The symbols move the points like this.
* | za fi zi ge ba
sn | ms tj cq zd qq
zh | dz qc hr qj qn
cq | sn bd cp qz lh
bh | dl hc bs pj qz
qz | zd cq fq rh hf
rd | gz ll rp nh ms
zp | fj rh fg rf md
rm | hs bn qt pp fj
ch | sg hs pp . sm
fj | rt qp zp jm ls
mh | ph . ll gz mj
cl | rq ls sj . pp
hc | rp cz cd bh cq
bm | zg . ql lc ph
nh | qc rd dl hr qr
zs | jl lt lj rr zh
jl | cn nf zs sl dz
zz | zr sb sm . pg
rq | pg gb cl . ch
cp | cq mq pr fq lc
rt | sb sf fj sm gb
pr | cp mj ms dq tc
qc | bs gz nh zh dq
dz | pj bs zh jh hh
rp | rd lm hc dl sn
cz | lm . ph hc bd
zd | qr sn qz qp tm
rf | jm zp zr . sj
hf | tm lh nf cn bh
gp | mj . tj ms hq
zm | pp qt jq . rf
sr | lj tm cn ls bn
qt | rm pj jh zm zp
bn | hr dl pj rm qp
qj | jh zh hs sg sb
dp | hq . zg qq lm
pg | bg rr rq . sg
hh | rh fq qn fg jl
sl | md jl rr bg jh
pb | tc hq qq mp rd
lm | ll . cz rp tj
sg | jq qj ch . zz
ls | gb sr md cl rm
mq | bd . mj cp bm
rr | sl zs gb pg qj
bs | bh cd qc dz fq
sj | cl md bg . zm
zg | dp . bm lh cz
jh | qt dz qj jq fg
sf | qn qr qp rt lj
lc | lh bm tc nf cd
qr | dq ms zd sf mp
tm | mp qq hf sr dl
gb | rr lj ls rq hs
hs | qj hr rm ch rt
qq | pb dp lh tm rp
pj | bn bh dz qt rh
qn | hh dq sf sb zs
md | ls cn sl sj qt
ms | pr gp sn qr pb
bd | tj . mq cq zg
hr | zh nh bn hs sf
zr | rf fg zz . bg
ql | bm . hq tc mh
hq | ql . dp pb ll
pp | ch rm zm . jm
dq | fq pr qr qn lt
cd | hc ph gz bs cp
fq | qz cp dq hh nf
lt | nf tc mp zs qc
cn | sr hf jl md pj
sb | fg qn rt zz rr
rh | qp qz hh zp cn
lj | zs mp sr gb hr
qp | sf zd rh fj sr
sm | zz rt jm . rq
dl | nh rp bh bn zd
nf | hf lc lt jl bs
gz | cd mh rd qc pr
ll | mh . lm rd gp
ph | cz . mh cd mq
fg | zp hh sb zr sl
mp | lt pb tm lj nh
jq | zm jh sg . zr
lh | qq zg lc hf hc
jm | sm fj rf . cl
tj | gp . bd sn dp
bg | sj sl pg . jq
mj | mq . gp pr ql
tc | lc ql pb lt gz

The rows follow the links: the fewer symbols apart two points are, the more alike their rows tend to be.

Each row is also shifted at random along 10 hidden directions that mean nothing.

Some points, each with a row of numbers:
mq
-24 -35 4 2 -40 25 25 57 16 3 41 2 4 13 -9 9 5 -30 9 -23 10 -10 13 -18 -13 -28 -14 -31 -2 10 -1 41 2 11 21 10 5 -42 -61 38 -40 -14 32 15 22 26 -2 3 14 -8 -13 -26 -22 36 36 15 16
nf
-57 -10 17 34 -24 -5 16 52 -9 -9 -17 -5 6 -12 -2 -4 -35 -26 -40 -16 -19 -6 14 16 12 5 -1 18 4 -22 -34 -71 -22 2 -1 -26 11 26 -36 -10 -21 -37 4 -12 -17 -14 12 5 4 24 -15 -36 -10 -6 19 -20 -1
dz
80 43 18 16 24 -8 -13 -9 17 -18 9 -6 6 -9 24 -26 3 15 -28 -7 35 32 5 4 6 0 -11 -16 6 -23 -9 34 52 17 52 12 -36 26 5 3 -24 41 14 -41 43 44 -37 8 16 -38 31 -11 9 19 -4 -2 24
zm
-1 36 18 -8 -14 -26 10 3 -34 -62 -55 26 14 13 5 -2 -3 -14 -38 -19 -9 8 12 5 1 11 67 4 2 -4 4 14 -22 -33 -39 -20 27 -65 -22 3 50 8 -6 3 -8 -6 12 12 -47 19 37 5 2 -3 -2 -12 39
mp
10 -2 -8 18 11 7 -15 -8 0 18 3 -5 -13 -26 -3 4 -17 24 19 27 -13 0 -22 7 21 28 -51 31 -7 13 -10 -24 1 13 0 -10 -2 19 49 -19 7 -1 3 16 -8 -14 26 -19 10 -12 -12 5 -4 0 -19 -4 -26
mh
-28 -13 18 42 -2 51 17 40 -38 -9 0 19 -1 17 13 0 -15 -18 -79 1 5 -46 17 19 2 25 -12 48 43 -6 -11 -11 11 0 16 5 -20 -29 -53 -1 0 -45 -17 -4 42 27 12 -15 -1 15 -13 6 -34 50 3 -17 29
lt
-23 -10 6 36 -51 13 16 28 7 4 3 16 0 -15 27 11 -44 -4 -21 9 -31 -24 3 26 0 -1 -55 -6 -32 -2 -34 -27 -12 -17 -21 -40 34 -47 -17 2 1 -10 25 31 -24 -14 44 -8 -24 -10 -18 -10 -48 8 16 -8 -19
cn
-63 -22 -3 -10 -12 0 13 2 1 -27 -5 9 5 17 -13 -10 15 -19 -27 -32 3 -20 -23 5 22 -4 -5 10 -10 -4 -43 7 -6 3 -3 -32 15 -14 -8 -12 4 -12 -7 -2 14 -3 21 4 -22 5 -7 -29 12 -2 5 5 40
qp
38 -7 5 6 31 -1 -25 -55 19 -19 -26 22 -2 49 20 -28 -31 41 -54 2 4 49 27 36 8 -46 45 -7 24 34 16 63 39 10 -32 -13 -53 31 41 -11 -45 41 -70 -17 -7 56 -39 17 12 30 1 29 31 -18 19 -4 37
dl
-22 -26 -17 -34 68 0 -4 -1 -50 -11 -72 -34 -15 12 -20 6 42 28 16 -5 11 2 15 -26 39 18 81 13 8 10 22 -22 -23 31 18 33 3 77 -31 -38 -44 -35 -15 -53 13 -37 -45 -4 67 60 29 1 47 -23 22 8 38
jq
-6 0 30 -26 4 -6 19 -36 -30 -21 -15 -19 7 15 11 -21 52 -23 -17 -39 -22 -52 -15 28 -6 43 59 13 5 8 13 58 -19 3 -58 -15 6 -72 -45 7 -9 -63 24 24 -11 -4 -5 13 -25 -6 9 -6 17 12 11 19 38
sf
14 -17 -8 -41 -28 9 27 -33 -20 -47 42 63 6 13 -61 54 -19 26 19 14 -30 40 35 -31 1 -39 17 -63 -30 23 22 17 -18 -10 19 -14 15 -65 -31 47 -11 14 17 35 -46 21 12 -40 -5 -2 25 42 -13 -53 7 13 -37
hf
9 12 4 10 -10 -24 -6 52 13 -12 -33 -27 -7 -5 15 -8 -9 5 5 -25 13 58 3 -9 42 -13 25 -16 -6 9 -39 75 29 8 29 3 7 9 10 -18 -17 49 17 -23 23 -1 -10 24 -19 -10 9 -46 5 29 32 2 72
qn
-66 -51 2 -24 10 47 6 -22 17 31 2 -1 -5 2 32 -15 40 -11 -12 -18 3 -73 1 36 -16 -11 -36 11 -12 11 -4 13 30 19 -14 27 -6 33 -33 -5 -56 -69 -34 -17 19 -22 -37 20 28 -6 -56 6 23 61 12 -7 30
rt
-21 -2 -9 1 -35 -15 4 32 2 -6 -3 38 -19 2 -21 33 -39 8 19 9 -29 3 51 -18 -20 -29 -5 -29 -23 14 17 -85 -23 -35 -21 -17 14 2 -32 13 -20 -4 1 -2 -68 -31 9 -22 15 9 -1 40 -7 -44 -23 -28 -50
zg
-6 -6 -8 0 12 11 5 -7 17 23 41 -23 25 7 -13 2 -18 -9 3 20 10 45 -13 -21 9 -16 16 -11 29 -10 -5 32 6 20 44 -3 -26 37 20 14 29 47 10 2 25 46 -4 0 -24 17 2 -32 -10 -21 23 36 -22
rr
-23 24 4 -13 30 6 17 -67 -44 -5 24 12 21 -25 -45 32 -23 1 -52 36 -24 41 22 2 23 11 42 -11 24 -26 -26 -15 10 9 74 10 -49 42 1 10 13 -6 -25 -11 -10 29 -13 -26 -55 -7 -1 13 -7 -41 -4 -19 -34
fj
-21 -7 -21 -15 4 -7 -11 -25 -12 -28 22 33 -16 12 -72 -5 19 -1 -3 -5 13 -8 -4 -11 2 8 -26 4 -6 17 6 -29 -6 -3 -3 3 -6 -41 29 9 9 -23 -23 6 -15 6 13 -27 12 -5 -2 30 39 -11 -43 -28 -10
jl
28 4 22 -36 22 -15 12 -32 -35 -40 43 -9 11 -14 -69 8 35 4 20 -36 -11 42 -30 -7 47 33 38 -9 6 -11 -33 86 10 48 62 9 -30 -26 -16 5 -52 -34 33 15 9 28 -10 -22 2 -51 9 -35 23 -16 6 35 40
pr
36 15 6 -17 7 6 7 18 -56 -32 27 23 -6 -29 -80 36 4 -1 26 -1 2 53 20 -27 25 12 24 -2 20 -5 0 12 8 18 66 69 -21 -18 -21 9 -34 -37 -9 4 9 15 -9 -26 36 -23 -13 8 -3 15 -10 -18 16
sm
20 16 -6 -20 -30 -25 3 8 7 -6 29 24 -5 -29 -25 27 -14 7 63 21 -26 22 19 -25 -25 -2 -18 -30 -26 11 36 -35 -15 -25 -15 -10 21 -27 12 37 29 22 37 29 -60 -23 10 -17 -18 -27 19 30 1 -20 -34 -9 -56
qq
-41 -23 -8 27 -16 12 6 62 -23 -4 -4 -2 -40 32 -30 8 2 -4 -7 -17 8 -16 -5 -8 39 8 -7 21 8 29 -34 29 -2 1 15 -11 -5 -43 -16 -17 -27 -10 12 6 13 0 37 -26 4 3 -3 -11 -1 19 2 -9 48
lc
2 18 -7 10 -35 -11 18 -13 -7 -18 0 17 36 -14 -20 21 -46 -9 -23 11 -11 38 2 -11 1 -28 11 -23 -8 -38 -35 -50 -42 -20 17 -12 27 -3 4 -7 33 19 -15 9 -17 1 32 -4 -22 21 -6 -26 -51 -53 19 4 -42
pj
29 20 -2 -40 3 -20 6 -11 7 -18 5 -9 27 -1 3 3 29 -7 36 -2 13 23 -16 -44 -16 -2 47 -27 -6 -23 28 30 -15 -10 10 -1 24 -6 -8 12 54 50 36 -2 19 -7 -11 11 -26 -4 42 -15 2 -19 1 39 -4
qr
40 14 3 12 -26 -22 -17 106 16 14 -32 5 -26 -40 25 21 -41 24 80 8 -6 51 35 -21 -6 -16 -9 3 -14 21 26 -22 19 -21 -11 38 19 34 5 -13 -15 36 17 -14 -27 -51 -16 18 37 -16 0 10 -4 37 -17 -25 17
nh
11 -12 -5 -8 12 13 10 -11 -35 -17 -62 6 -2 13 34 17 7 37 -9 7 -18 -20 25 5 16 0 39 -3 -20 15 15 -3 -26 -11 -30 -3 36 -15 -35 -17 -15 -17 -3 -1 -14 -31 10 -6 23 34 21 29 -11 -14 27 14 12
pb
-28 -32 -10 27 4 27 9 -2 -15 28 10 -8 -22 32 -6 26 -22 20 -33 17 -12 -3 19 4 32 -14 6 -12 9 19 -23 16 12 16 37 -12 -31 16 -21 -6 -49 -5 -4 2 -2 20 9 -31 -4 23 -11 9 -17 -16 27 2 -10
ms
-5 -23 -4 11 -3 15 -8 12 13 51 -29 -13 -18 21 49 0 -12 7 15 0 -13 -21 13 16 -18 -27 26 17 15 29 20 23 0 -15 -62 19 -5 14 -2 -21 -31 -14 -28 11 -17 -16 -6 24 25 24 -38 19 -15 20 19 4 9
ll
49 5 -2 9 -10 12 0 45 5 14 -6 -8 -13 -1 41 22 -12 26 44 18 2 14 12 -24 -8 -9 8 -9 0 0 21 24 2 -9 7 12 14 2 -19 -9 5 38 34 6 11 -10 2 -3 22 0 25 9 -32 7 5 28 -2
zh
75 8 15 10 28 6 -13 -71 7 -8 14 15 6 -2 21 -15 0 36 -40 9 7 -13 0 28 -8 -1 -36 -16 -17 -17 2 -13 16 20 12 -20 -18 8 5 3 -42 -2 -1 -11 2 34 -11 -18 32 -17 15 23 -3 -32 -3 11 -33
qz
6 10 -13 -14 -5 -23 -6 20 43 24 46 -25 24 -31 -28 -6 -1 -33 66 19 21 44 -4 -38 -32 -8 -6 -18 17 -9 40 -18 -5 7 13 23 -1 38 46 45 54 42 21 2 0 14 -21 18 -13 -2 -4 -21 17 4 -6 5 -50

Where do the symbols, taken in turn from left to right, take each start?
Answer with the point's name.
31 9 36 7 8 -25 1 -17 -17 -8 -6 -11 -16 3 6 -3 -23 26 -19 -15 -43 22 19 37 24 18 44 -8 0 20 -16 46 18 15 -11 -31 -38 0 -16 0 -77 -23 24 8 -44 13 -15 -6 -8 -26 6 6 11 -26 17 6 22
za fi ge fi fi zi fi ge fi: lt
-9 -26 12 -8 4 0 -4 -14 28 -4 10 5 5 5 -3 -25 4 -4 -25 -30 16 -5 19 21 -10 -29 -17 -21 -11 -3 -3 -20 23 28 7 2 -25 48 -18 3 -82 -34 -22 -30 3 19 -46 13 47 1 -22 -8 31 1 15 -11 10
fi ge ba fi fi zi: tc
-56 -31 2 16 -27 23 12 110 -30 -37 16 16 -48 34 -69 17 7 -24 -5 -24 16 3 39 -21 32 17 -3 3 21 57 6 50 28 9 34 9 -17 -81 -53 41 -37 -25 25 5 16 29 4 -24 3 -5 9 3 22 66 -4 -41 73
za ba za ge ba ge ba: sb
31 14 26 31 -20 -13 -2 29 -14 -15 -12 32 -23 13 19 19 -72 42 -12 7 -44 38 26 20 22 -7 17 3 4 17 -14 7 4 -19 -17 -55 -18 -10 -7 -18 -32 28 15 17 -48 5 21 -21 -7 -2 17 20 -22 -41 -1 6 6
za za ge fi ba fi: bs
23 -24 -6 -15 10 -19 -18 33 6 10 29 -19 -12 -4 -55 -12 12 -16 74 -16 5 4 -32 -19 -12 14 1 33 18 -1 35 -52 -37 29 -22 15 -5 34 16 -6 -30 -44 10 12 -12 -6 -9 -2 91 14 -18 -26 30 -32 -18 25 -24
ba ba zi ge zi fi ba: mj
-31 3 -9 -10 -11 -18 3 -36 12 -8 4 -7 7 19 -12 -9 5 -3 -28 -14 -1 9 -11 -1 12 -18 10 -34 -20 -4 -34 10 -10 -7 7 -30 3 -9 11 5 -3 14 2 -2 -15 8 16 3 -37 4 4 -13 8 -40 8 4 -4
fi zi fi fi ge za zi fi: lc
48 12 2 -13 9 8 -5 -10 -23 -16 36 18 -16 -11 -17 10 27 13 43 11 -12 -32 -31 -8 -9 56 -31 34 1 -1 34 -9 -17 -7 -11 -6 10 -63 4 2 44 -13 35 40 1 -9 31 -36 13 -33 29 31 -2 -7 -51 15 -27
ge ba ba fi fi ge za zi: lj
35 -2 16 -46 33 -31 -9 -53 7 -12 -33 -19 6 -13 10 -26 42 17 15 -37 0 25 2 20 14 -12 50 -27 -21 10 -2 68 24 33 -22 28 -8 28 0 -10 -81 -30 -16 -22 -13 -9 -64 39 32 -16 -13 -8 55 6 31 9 48
fi zi fi zi zi za ba za fi: lt
8 6 8 -23 17 -1 13 -58 -26 -15 -27 -6 43 -8 14 -8 22 -13 -25 -1 -8 -18 -10 8 -9 8 55 -3 5 -21 11 -1 -35 2 -27 9 33 -16 -18 6 30 -29 -9 7 8 3 -7 13 -12 30 4 -11 -15 -18 37 28 -14
zi ge ba ba zi ba: hr
-27 -1 5 -18 -3 8 10 -62 10 0 -13 16 22 -13 23 -1 1 3 -33 12 -16 -12 14 28 -19 -18 -6 -18 -21 1 3 -12 6 -11 -30 1 8 9 6 9 5 -17 -36 -4 -24 -4 -20 21 -30 3 -20 22 6 11 9 -19 -21
fi ge za zi ba: pg
90 61 11 49 -3 -37 -33 92 0 -38 13 -1 -18 -24 -47 -22 -7 -8 19 -8 46 43 -10 -22 8 52 -44 30 23 -13 11 -27 10 0 40 4 -8 -37 33 10 37 41 43 -11 30 30 16 -16 20 -38 47 -15 18 28 -51 -31 19
zi zi ba ba ge fi ba: qc
-52 -20 -6 -13 3 -19 1 -18 2 -3 -53 -5 -10 16 12 -6 -2 16 -7 -9 -28 -23 3 19 15 -8 21 2 -35 17 -9 -38 -25 -9 -53 -50 25 31 0 -31 -21 -14 -16 -11 -46 -43 6 8 2 37 -2 5 25 -47 8 -1 4
zi za zi zi ba fi ge ba ba: bg
47 15 7 21 -52 -26 7 21 5 -80 1 67 18 -7 -46 3 -52 3 -35 -19 7 55 41 -2 1 -43 -29 -55 -39 -5 -19 -40 -10 -6 9 -16 34 -77 -11 26 -36 9 -1 6 -31 38 20 -8 28 -3 10 -3 -18 -26 17 -28 -10
za fi fi za zi zi za zi: mq
